Below are the code and all the weights of a small trained network. Each question names an input and a class and asks about switching units off, where a switched-off unit gives its printed mean instead of its output.

import numpy as np


def w(rows, s, z=0):
    codes = np.array(rows[::2]) - 128.0
    scale = np.full(codes.shape[1], s)
    scale[-1] = z or s
    return codes * scale


def f(y):
    return np.maximum(y, 0)


def log_softmax(a):
    a = a - a.max(-1, keepdims=True)
    return a - np.log(np.exp(a).sum(-1, keepdims=True))


def net(x, mask):
    res = np.array(x, float).reshape(1, 7) / 4 @ E
    y = f(res @ A[0][:, :-1].T + A[0][:, -1])
    res = res + np.where(mask, y, B[0][:, -1]) @ B[0][:, :-1]
    return log_softmax(res[-1] @ U[:, :-1].T + U[:, -1])


A, B = {}, {}
E = w([
[48,186,51,80,146,205,119],'x0',
[181,158,202,50,183,60,188],'x1',
[123,58,57,73,110,136,183],'x2',
[134,85,63,89,135,93,127],'x3',
[129,151,94,125,195,108,202],'x4',
[68,66,172,85,254,193,63],'x5',
[41,171,218,74,79,161,248],'x6',
],0.0088)
A[0] = w([
[94,110,60,70,124,185,120,160],'N0',
[226,138,204,167,113,128,158,255],'N1',
[88,154,219,154,130,214,121,210],'N2',
[159,105,132,132,93,17,175,115],'N3',
[101,178,31,134,104,143,149,93],'N4',
[169,127,135,69,182,125,80,66],'N5',
[118,75,106,197,128,141,128,167],'N6',
[121,105,55,113,91,166,143,134],'N7',
[182,85,51,168,103,53,104,84],'N8',
[146,93,144,92,137,130,99,104],'N9',
[67,135,96,119,85,90,165,101],'N10',
[138,123,76,42,194,97,88,147],'N11',
[185,80,109,248,117,80,152,157],'N12',
[104,73,135,204,37,100,88,104],'N13',
[167,76,47,141,137,137,87,105],'N14',
[153,94,70,92,84,172,107,119],'N15',
[157,209,124,192,64,103,104,150],'N16',
[127,144,93,222,104,112,116,139],'N17',
[117,91,49,111,102,170,117,127],'N18',
],0.011,0.0056)
B[0] = w([
[87,88,94,168,62,127,135,230],'N0',
[169,84,176,106,109,132,167,250],'N1',
[21,70,176,161,119,112,86,236],'N2',
[254,207,118,113,65,99,184,234],'N3',
[102,140,54,169,158,113,61,208],'N4',
[73,104,75,162,73,95,135,175],'N5',
[51,155,137,102,85,138,125,191],'N6',
[116,81,131,204,122,94,103,205],'N7',
[63,69,173,44,132,164,116,234],'N8',
[132,99,111,191,102,111,169,162],'N9',
[148,133,162,160,83,61,155,186],'N10',
[100,84,155,155,39,103,132,219],'N11',
[157,126,176,65,159,172,139,237],'N12',
[53,90,137,195,62,138,55,200],'N13',
[48,58,163,176,148,154,106,225],'N14',
[65,157,87,144,60,91,108,193],'N15',
[107,103,180,8,211,181,162,222],'N16',
[100,95,140,78,148,210,53,199],'N17',
[106,166,110,192,109,93,103,214],'N18',
],0.0076,0.011)
U = w([
[95,137,43,237,101,88,127,215],'0',
[249,164,134,54,120,124,197,38],'1',
[71,92,200,52,130,176,136,165],'2',
[128,165,10,144,193,169,96,5],'3',
],0.011,0.0031)

Each question gives the input, the list of numbers given to net, and the class t.
The units are the neurons (one row each of A and B). Each row of codes is followed by its name. A weight is (code - 128) times the scale printed after its matrix; where a second scale follows, it is the last column's (A, B and U).
mask holds one flag per neuron, in row order. A switched-off neuron (its flag False) gives its mean, the last column of its row in B, instead of its output. The means were averaged over made-up inputs and are rounded, as every weight is.
A unit's drop is (log p(t) with every unit on - log p(t) with that unit switched off) / (log p(t) with every unit on - log p(t) with every unit switched off).
The circuit of an input: a set's keep is (log p(t) with only the set's units on - log p(t) with every unit switched off) / (log p(t) with every unit on - log p(t) with every unit switched off). Starting from the 12 units with the biggest drops (on a tie, the unit counted first), units are removed one at a time, each time the one whose removal leaves the highest keep (on an exact tie, the one counted first), for as long as the keep stays at least 0.8.
units of the circuit, in order: the units of the circuit, biggest drop first
k most important neurons: the k neurons with the biggest drops, biggest first
drop of u: that unit's drop, to one decimal
input [8,-6,-7,-3,-1,-1,-6], class 3: units of the circuit, in order => N16, N4
input [-6,8,1,7,-5,-6,-4], class 1: units of the circuit, in order => N3
input [5,8,-4,4,-3,-7,-6], class 1: units of the circuit, in order => N3, N2
input [-4,-6,1,8,3,-2,0], class 2: 3 most important neurons => N8, N12, N17
input [1,-5,-3,7,-6,-3,-2], class 2: 2 most important neurons => N8, N16
input [6,-8,-6,5,0,-6,-8], class 2: 2 most important neurons => N16, N8
input [-1,7,-3,4,-4,6,-3], class 0: 3 most important neurons => N5, N16, N8
input [6,-6,-3,-8,1,-4,-3], class 2: 2 most important neurons => N16, N17
input [-6,4,1,-2,2,-6,-8], class 2: drop of N14 => 0.3
input [7,1,-2,-4,7,-7,-5], class 3: drop of N4 => 0.6
input [-4,-3,-1,-6,8,-5,4], class 1: drop of N3 => 0.2
input [-8,7,3,2,2,-7,6], class 1: drop of N0 => 0.0
